Here is a tiny trained network, its code and every weight. The questions are about switching its units off for an input and a class, where a switched-off unit gives its printed mean instead of its output.

import numpy as np


def w(rows, s, z=0):
    codes = np.array(rows[::2]) - 128.0
    scale = np.full(codes.shape[1], s)
    scale[-1] = z or s
    return codes * scale


def f(y):
    return np.maximum(y, 0)


def log_softmax(a):
    a = a - a.max(-1, keepdims=True)
    return a - np.log(np.exp(a).sum(-1, keepdims=True))


def net(x, mask):
    res = np.array(x, float).reshape(1, 2) / 4 @ E
    y = f(res @ A[0][:, :-1].T + A[0][:, -1])
    res = res + np.where(mask, y, B[0][:, -1]) @ B[0][:, :-1]
    return log_softmax(res[-1] @ U[:, :-1].T + U[:, -1])


A, B = {}, {}
E = w([
[74,161,189,139,76,53,120,158,129,77],'x0',
[133,183,134,163,124,212,96,157,253,128],'x1',
],0.019)
A[0] = w([
[209,134,65,82,232,107,119,110,170,172,120],'N1',
[72,149,141,179,153,180,90,116,144,122,200],'N2',
[137,115,121,150,117,119,124,145,119,143,250],'N3',
[59,201,252,138,39,44,134,183,136,32,95],'N4',
[132,163,179,181,157,218,51,162,177,146,75],'N5',
[240,43,126,82,148,213,168,59,154,157,102],'N6',
[94,160,153,211,173,157,72,200,224,135,96],'N7',
[208,109,156,105,172,225,164,104,64,202,93],'N8',
[132,118,190,87,110,145,90,113,144,125,209],'N9',
[176,210,141,164,114,196,99,170,152,73,148],'N10',
[145,68,155,80,127,87,254,135,47,105,118],'N11',
[113,34,132,163,202,116,75,132,46,99,165],'N12',
[100,106,129,94,158,30,182,119,3,214,78],'N13',
],0.0087,0.013)
B[0] = w([
[161,144,142,98,136,63,123,106,133,147,191],'N1',
[107,110,128,110,104,168,157,167,69,158,210],'N2',
[150,122,155,89,181,191,254,252,57,202,210],'N3',
[191,164,147,136,140,65,146,88,205,97,253],'N4',
[86,99,111,129,108,121,93,110,134,139,220],'N5',
[183,180,115,133,95,63,143,111,163,120,210],'N6',
[117,106,112,116,95,141,69,114,117,146,238],'N7',
[173,162,137,97,118,92,113,106,180,121,192],'N8',
[159,120,165,72,148,150,136,147,107,201,187],'N9',
[115,80,122,75,125,133,106,96,105,175,226],'N10',
[102,106,97,102,71,136,103,124,110,152,217],'N11',
[145,70,133,42,138,136,104,152,119,124,198],'N12',
[101,108,125,89,92,142,87,106,171,167,231],'N13',
],0.013,0.019)
U = w([
[69,38,90,97,70,133,2,84,120,154,93],'0',
[225,219,131,115,127,72,120,59,209,118,107],'1',
[147,99,139,100,166,156,220,208,42,166,254],'2',
[87,86,83,160,157,161,110,112,101,71,87],'3',
[77,124,97,147,192,152,134,135,100,79,84],'4',
[101,151,102,181,135,110,125,102,89,136,87],'5',
[120,150,108,166,192,114,126,138,144,86,103],'6',
[131,132,114,156,150,128,128,127,121,89,87],'7',
],0.012,0.0068)

Each question gives the input, the list of numbers given to net, and the class t.
The units are the neurons (one row each of A and B). Each row of codes is followed by its name. A weight is (code - 128) times the scale printed after its matrix; where a second scale follows, it is the last column's (A, B and U).
mask holds one flag per neuron, in row order. A switched-off neuron (its flag False) gives its mean, the last column of its row in B, instead of its output. The means were averaged over made-up inputs and are rounded, as every weight is.
A unit's drop is (log p(t) with every unit on - log p(t) with that unit switched off) / (log p(t) with every unit on - log p(t) with every unit switched off).
The circuit of an input: a set's keep is (log p(t) with only the set's units on - log p(t) with every unit switched off) / (log p(t) with every unit on - log p(t) with every unit switched off). Starting from the 12 units with the biggest drops (on a tie, the unit counted first), units are removed one at a time, each time the one whose removal leaves the highest keep (on an exact tie, the one counted first), for as long as the keep stays at least 0.8.
circuit, biggest first: the units of the circuit, biggest drop first
k most important neurons: the k neurons with the biggest drops, biggest first
drop of u: that unit's drop, to one decimal
input [5,-4], class 1: circuit, biggest first	[N4]
input [-2,-3], class 2: 3 most important neurons	[N7; N5; N4]
input [7,8], class 0: 3 most important neurons	[N7; N10; N5]
input [-4,3], class 1: 3 most important neurons	[N6; N8; N11]
input [-4,2], class 1: 2 most important neurons	[N6; N8]
input [3,2], class 2: 2 most important neurons	[N6; N8]
input [5,4], class 1: 4 most important neurons	[N4; N11; N13; N12]
input [4,-3], class 1: 2 most important neurons	[N4; N2]
input [-5,-4], class 1: drop of N7	0.2
input [-3,1], class 2: drop of N4	1.5
input [-2,0], class 2: drop of N4	0.3
